Here is a tiny trained network, its code and every weight. The questions are about switching its units off for an input and a class, where a switched-off unit gives its printed mean instead of its output.

import numpy as np


def w(rows, s, z=0):
    codes = np.array(rows[::2]) - 128.0
    scale = np.full(codes.shape[1], s)
    scale[-1] = z or s
    return codes * scale


def f(y):
    return y / 2 * (1 + np.tanh(0.7978845608 * (y + 0.044715 * y**3)))


def log_softmax(a):
    a = a - a.max(-1, keepdims=True)
    return a - np.log(np.exp(a).sum(-1, keepdims=True))


def net(x, mask):
    res = np.array(x, float).reshape(1, 4) / 4 @ E
    y = f(res @ A[0][:, :-1].T + A[0][:, -1])
    res = res + np.where(mask, y, B[0][:, -1]) @ B[0][:, :-1]
    return log_softmax(res[-1] @ U[:, :-1].T + U[:, -1])


A, B = {}, {}
E = w([
[26,210,107,33,95,119,170,102],'x0',
[128,112,254,106,224,110,228,103],'x1',
[79,89,33,39,164,109,81,184],'x2',
[190,200,120,132,83,32,201,230],'x3',
],0.0083)
A[0] = w([
[122,144,142,140,117,116,167,103,157],'neuron 0',
[71,146,177,65,174,152,166,97,181],'neuron 1',
[107,113,73,87,148,100,121,156,173],'neuron 2',
[97,121,125,82,161,155,152,113,142],'neuron 3',
[113,121,153,122,175,94,158,114,34],'neuron 4',
[110,70,133,144,194,151,77,101,77],'neuron 5',
[120,104,81,77,158,126,93,169,148],'neuron 6',
[123,98,89,103,136,104,93,148,151],'neuron 7',
[153,112,150,153,157,104,128,159,182],'neuron 8',
[141,130,140,173,123,151,163,115,156],'neuron 9',
[106,139,128,103,125,79,162,139,132],'neuron 10',
[112,125,142,68,159,156,192,87,146],'neuron 11',
[174,94,181,154,148,138,154,155,144],'neuron 12',
[246,118,123,184,102,120,105,174,213],'neuron 13',
[129,191,60,104,120,107,112,163,162],'neuron 14',
[184,79,132,163,116,154,126,88,221],'neuron 15',
[116,176,125,97,126,102,209,155,59],'neuron 16',
[142,180,111,109,87,65,158,146,253],'neuron 17',
[113,107,68,85,153,126,85,141,91],'neuron 18',
[84,89,73,111,103,148,51,137,185],'neuron 19',
[170,139,152,175,117,97,119,146,95],'neuron 20',
[139,117,97,153,145,116,94,161,206],'neuron 21',
[117,179,108,87,84,59,195,212,234],'neuron 22',
[100,76,98,119,179,160,90,120,207],'neuron 23',
[187,105,152,162,165,124,166,134,169],'neuron 24',
],0.012,0.0027)
B[0] = w([
[106,156,171,177,82,114,133,107,157],'neuron 0',
[2,186,200,56,82,152,196,178,217],'neuron 1',
[43,61,129,143,75,112,135,101,184],'neuron 2',
[87,142,161,91,91,131,184,140,171],'neuron 3',
[125,173,117,136,120,158,107,156,165],'neuron 4',
[77,114,133,131,193,181,208,181,199],'neuron 5',
[51,88,162,117,101,67,87,82,189],'neuron 6',
[71,82,119,61,90,102,105,59,171],'neuron 7',
[204,92,89,162,144,79,118,106,169],'neuron 8',
[140,121,177,120,152,93,170,158,160],'neuron 9',
[125,139,85,191,121,157,92,126,167],'neuron 10',
[27,187,183,89,126,152,150,176,193],'neuron 11',
[172,136,135,184,156,79,126,99,193],'neuron 12',
[161,120,127,28,149,156,237,105,222],'neuron 13',
[105,113,54,130,150,178,89,143,197],'neuron 14',
[123,63,114,108,181,153,183,116,188],'neuron 15',
[143,175,42,164,132,151,76,137,194],'neuron 16',
[141,111,72,146,163,198,163,160,211],'neuron 17',
[134,107,148,96,52,35,92,77,186],'neuron 18',
[212,158,87,54,11,106,73,58,216],'neuron 19',
[169,144,165,88,162,114,164,105,169],'neuron 20',
[90,72,106,41,104,133,167,93,168],'neuron 21',
[169,93,73,160,151,210,100,160,249],'neuron 22',
[85,135,132,77,122,171,172,123,202],'neuron 23',
[208,111,137,175,145,66,127,79,196],'neuron 24',
],0.008,0.013)
U = w([
[123,177,96,218,149,176,65,151,117],'0',
[232,206,81,121,107,159,121,95,165],'1',
[190,58,159,188,220,46,175,87,132],'2',
[142,158,143,118,190,30,11,131,3],'3',
[132,13,72,102,86,107,83,65,127],'4',
[89,124,135,90,178,254,195,165,133],'5',
[79,194,207,87,64,51,156,98,131],'6',
],0.0088,0.0076)

Each question gives the input, the list of numbers given to net, and the class t.
The units are the neurons (one row each of A and B). Each row of codes is followed by its name. A weight is (code - 128) times the scale printed after its matrix; where a second scale follows, it is the last column's (A, B and U).
mask holds one flag per neuron, in row order. A switched-off neuron (its flag False) gives its mean, the last column of its row in B, instead of its output. The means were averaged over made-up inputs and are rounded, as every weight is.
A unit's drop is (log p(t) with every unit on - log p(t) with that unit switched off) / (log p(t) with every unit on - log p(t) with every unit switched off).
The circuit of an input: a set's keep is (log p(t) with only the set's units on - log p(t) with every unit switched off) / (log p(t) with every unit on - log p(t) with every unit switched off). Starting from the 12 units with the biggest drops (on a tie, the unit counted first), units are removed one at a time, each time the one whose removal leaves the highest keep (on an exact tie, the one counted first), for as long as the keep stays at least 0.8.
units of the circuit, in order: the units of the circuit, biggest drop first
unit that matters most: the unit with the biggest drop
top k neurons: the k neurons with the biggest drops, biggest first
drop when u is switched off: that unit's drop, to one decimal
input [0,0,3,-4], class 6: units of the circuit, in order : (neuron 22; neuron 17)
input [-1,8,-2,3], class 2: units of the circuit, in order : (neuron 24)
input [1,-7,-1,7], class 5: top 2 neurons : (neuron 17; neuron 13)
input [3,-2,0,-1], class 4: top 2 neurons : (neuron 1; neuron 11)
input [-2,-7,-7,-8], class 5: top 3 neurons : (neuron 5; neuron 18; neuron 15)
input [2,8,3,8], class 0: units of the circuit, in order : (neuron 16; neuron 13; neuron 10)
input [1,4,8,2], class 4: units of the circuit, in order : (neuron 6; neuron 2)
input [-4,-2,-3,-3], class 2: top 2 neurons : (neuron 1; neuron 11)
input [5,3,8,1], class 6: top 4 neurons : (neuron 1; neuron 18; neuron 6; neuron 11)
input [7,-1,8,-3], class 6: top 2 neurons : (neuron 1; neuron 3)
input [1,-2,-5,2], class 1: top 3 neurons : (neuron 1; neuron 5; neuron 11)
input [-1,0,5,-2], class 4: top 2 neurons : (neuron 1; neuron 11)
input [-3,-6,-3,7], class 5: top 4 neurons : (neuron 19; neuron 13; neuron 17; neuron 18)
input [-1,5,6,4], class 0: unit that matters most : neuron 13
input [0,6,-8,-5], class 6: top 2 neurons : (neuron 1; neuron 22)
input [3,-1,-5,1], class 0: top 2 neurons : (neuron 13; neuron 19)
input [2,8,2,5], class 0: drop when neuron 13 is switched off : 0.3
input [4,4,-1,-3], class 6: drop when neuron 5 is switched off : 0.2
input [-3,4,6,-2], class 6: drop when neuron 22 is switched off : 0.3
input [8,-2,8,-5], class 6: unit that matters most : neuron 1
